Here is a tiny trained network, its code and every weight. The questions are about switching its units off for an input and a class, where a switched-off unit gives its printed mean instead of its output.

import numpy as np


def w(rows, s, z=0):
    codes = np.array(rows[::2]) - 128.0
    scale = np.full(codes.shape[1], s)
    scale[-1] = z or s
    return codes * scale


def norm(h):
    return h / np.sqrt((h * h).mean(-1, keepdims=True) + 1e-5)


def f(y):
    return y / 2 * (1 + np.tanh(0.7978845608 * (y + 0.044715 * y**3)))


def log_softmax(a):
    a = a - a.max(-1, keepdims=True)
    return a - np.log(np.exp(a).sum(-1, keepdims=True))


def net(x, mask):
    res = np.array(x, float).reshape(1, 3) / 4 @ E
    u = 0
    for l in range(4):
        y = f(norm(res) @ A[l][:, :-1].T + A[l][:, -1])
        res = res + np.where(mask[u : u + 7], y, B[l][:, -1]) @ B[l][:, :-1]
        u += 7
    return log_softmax(norm(res)[-1] @ U[:, :-1].T + U[:, -1])


A, B = {}, {}
E = w([
[143,157,145,76,166,125,83,218,162],'x0',
[192,122,68,152,205,129,127,255,38],'x1',
[100,165,129,157,147,192,173,182,198],'x2',
],0.0081)
A[0] = w([
[129,81,119,173,105,115,200,57,43,105],'L0N1',
[172,82,131,66,102,103,48,56,45,3],'L0N2',
[148,206,2,143,149,123,134,118,114,21],'L0N3',
[126,78,168,196,128,113,109,176,167,48],'L0N4',
[101,202,182,64,99,167,154,62,131,145],'L0N5',
[97,113,182,215,161,160,39,190,81,110],'L0N6',
[128,253,118,44,164,159,61,136,111,211],'L0N7',
],0.0066,0.0024)
B[0] = w([
[167,178,122,223,182,161,52,106,154,255],'L0N1',
[118,102,141,170,50,11,74,170,129,240],'L0N2',
[76,62,205,112,124,120,150,178,139,154],'L0N3',
[47,90,107,166,116,72,127,160,132,121],'L0N4',
[73,80,112,164,255,109,90,189,50,232],'L0N5',
[96,101,138,89,114,77,224,166,149,180],'L0N6',
[197,178,142,132,83,86,133,83,110,210],'L0N7',
],0.0079,0.0044)
A[1] = w([
[170,141,119,110,93,70,173,80,152,3],'L1N1',
[80,132,93,115,65,179,62,111,164,155],'L1N2',
[116,102,194,118,159,166,83,81,145,15],'L1N3',
[163,179,151,1,119,152,93,112,110,53],'L1N4',
[127,109,147,171,155,72,155,133,142,131],'L1N5',
[218,104,100,151,137,162,160,166,70,133],'L1N6',
[149,135,234,137,147,70,137,110,67,86],'L1N7',
],0.0091,0.0023)
B[1] = w([
[194,117,41,158,99,126,151,157,142,125],'L1N1',
[134,151,73,149,123,3,172,167,91,160],'L1N2',
[127,91,163,68,94,115,151,61,95,180],'L1N3',
[166,153,180,152,120,111,35,98,188,152],'L1N4',
[103,173,174,146,88,235,111,163,54,209],'L1N5',
[133,151,150,64,194,55,196,16,88,253],'L1N6',
[109,148,44,131,87,169,97,110,146,220],'L1N7',
],0.0075,0.0045)
A[2] = w([
[144,135,72,118,52,67,254,144,151,181],'L2N1',
[193,2,120,113,113,47,139,125,94,215],'L2N2',
[171,215,109,42,70,144,95,118,128,181],'L2N3',
[84,151,95,153,152,206,182,138,212,192],'L2N4',
[165,159,62,155,115,200,159,51,139,118],'L2N5',
[71,125,231,54,78,119,99,28,157,254],'L2N6',
[74,186,102,144,167,177,127,169,133,131],'L2N7',
],0.0077,0.00095)
B[2] = w([
[62,64,55,159,52,188,130,67,135,172],'L2N1',
[62,144,24,115,68,181,194,194,146,218],'L2N2',
[155,77,179,231,138,128,120,109,218,181],'L2N3',
[102,175,66,155,142,153,13,158,86,208],'L2N4',
[178,218,132,195,104,186,108,100,254,158],'L2N5',
[141,189,57,143,225,105,221,210,75,254],'L2N6',
[129,106,131,142,22,123,81,121,106,188],'L2N7',
],0.0088,0.0043)
A[3] = w([
[66,129,144,135,170,90,162,82,148,122],'L3N1',
[201,155,135,49,166,71,95,157,205,125],'L3N2',
[76,190,173,130,179,123,34,97,29,99],'L3N3',
[148,148,176,193,213,80,131,105,118,172],'L3N4',
[150,148,165,114,147,74,76,91,254,250],'L3N5',
[45,157,198,177,100,230,132,228,146,127],'L3N6',
[112,82,121,169,87,185,125,32,151,161],'L3N7',
],0.0079,0.0023)
B[3] = w([
[144,195,119,47,91,87,156,167,74,164],'L3N1',
[137,192,191,133,146,193,125,130,98,167],'L3N2',
[169,50,136,44,103,139,203,147,182,255],'L3N3',
[110,170,188,140,114,201,140,147,101,242],'L3N4',
[170,159,166,216,148,122,211,74,100,192],'L3N5',
[177,99,57,168,6,13,71,99,117,205],'L3N6',
[254,155,174,170,105,149,138,221,136,179],'L3N7',
],0.0088,0.0051)
U = w([
[48,167,80,78,150,135,254,195,54,249],'0',
[135,128,52,188,21,74,66,215,118,145],'1',
[209,233,189,199,139,176,146,149,136,233],'2',
[167,69,137,146,41,163,150,152,159,141],'3',
[70,73,166,81,178,188,131,47,200,2],'4',
[135,68,174,71,133,124,74,103,232,2],'5',
],0.0081,0.0034)

Each question gives the input, the list of numbers given to net, and the class t.
The units are the neurons (one row each of A and B). Each row of codes is followed by its name. A weight is (code - 128) times the scale printed after its matrix; where a second scale follows, it is the last column's (A, B and U).
mask holds one flag per neuron, layer by layer. A switched-off neuron (its flag False) gives its mean, the last column of its row in B, instead of its output. The means were averaged over made-up inputs and are rounded, as every weight is.
A unit's drop is (log p(t) with every unit on - log p(t) with that unit switched off) / (log p(t) with every unit on - log p(t) with every unit switched off).
The circuit of an input: a set's keep is (log p(t) with only the set's units on - log p(t) with every unit switched off) / (log p(t) with every unit on - log p(t) with every unit switched off). Starting from the 12 units with the biggest drops (on a tie, the unit counted first), units are removed one at a time, each time the one whose removal leaves the highest keep (on an exact tie, the one counted first), for as long as the keep stays at least 0.8.
circuit, biggest first: the units of the circuit, biggest drop first
unit that matters most: the unit with the biggest drop
top k neurons: the k neurons with the biggest drops, biggest first
k most important neurons of layer l: the k neurons of layer l with the biggest drops, biggest first
input [7,-5,7], class 1: top neuron	L1N6
input [-7,-7,8], class 1: circuit, biggest first	L3N6, L2N4
input [-8,-5,-1], class 2: circuit, biggest first	L0N1, L3N7
input [-7,5,7], class 1: top 3 neurons	L3N6, L0N7, L0N3
input [-5,-2,5], class 1: circuit, biggest first	L1N6, L3N6
input [1,-1,2], class 3: top 3 neurons	L3N3, L2N2, L2N6
input [5,3,-3], class 2: 2 most important neurons of layer 2	L2N3, L2N7
input [6,7,-3], class 0: top 2 neurons	L0N6, L2N2
input [-7,4,0], class 2: circuit, biggest first	L0N1, L2N5
input [4,6,-5], class 0: circuit, biggest first	L1N6, L2N2
input [-8,-7,-1], class 2: top 4 neurons	L0N1, L2N5, L1N6, L0N3
input [-1,6,-6], class 0: 2 most important neurons of layer 3	L3N6, L3N7
input [-6,0,-4], class 2: top 2 neurons	L0N1, L3N6
input [6,-6,4], class 0: unit that matters most	L0N5
input [5,5,4], class 0: 2 most important neurons of layer 2	L2N1, L2N5
input [-2,-3,1], class 3: 2 most important neurons of layer 0	L0N5, L0N3
input [7,-1,7], class 1: 2 most important neurons of layer 1	L1N6, L1N3
input [-1,-7,-6], class 0: top 2 neurons	L2N6, L0N5
input [-7,-5,2], class 2: 2 most important neurons of layer 2	L2N5, L2N2
input [2,-4,1], class 0: unit that matters most	L1N3
input [7,4,8], class 1: top 2 neurons	L3N6, L0N6
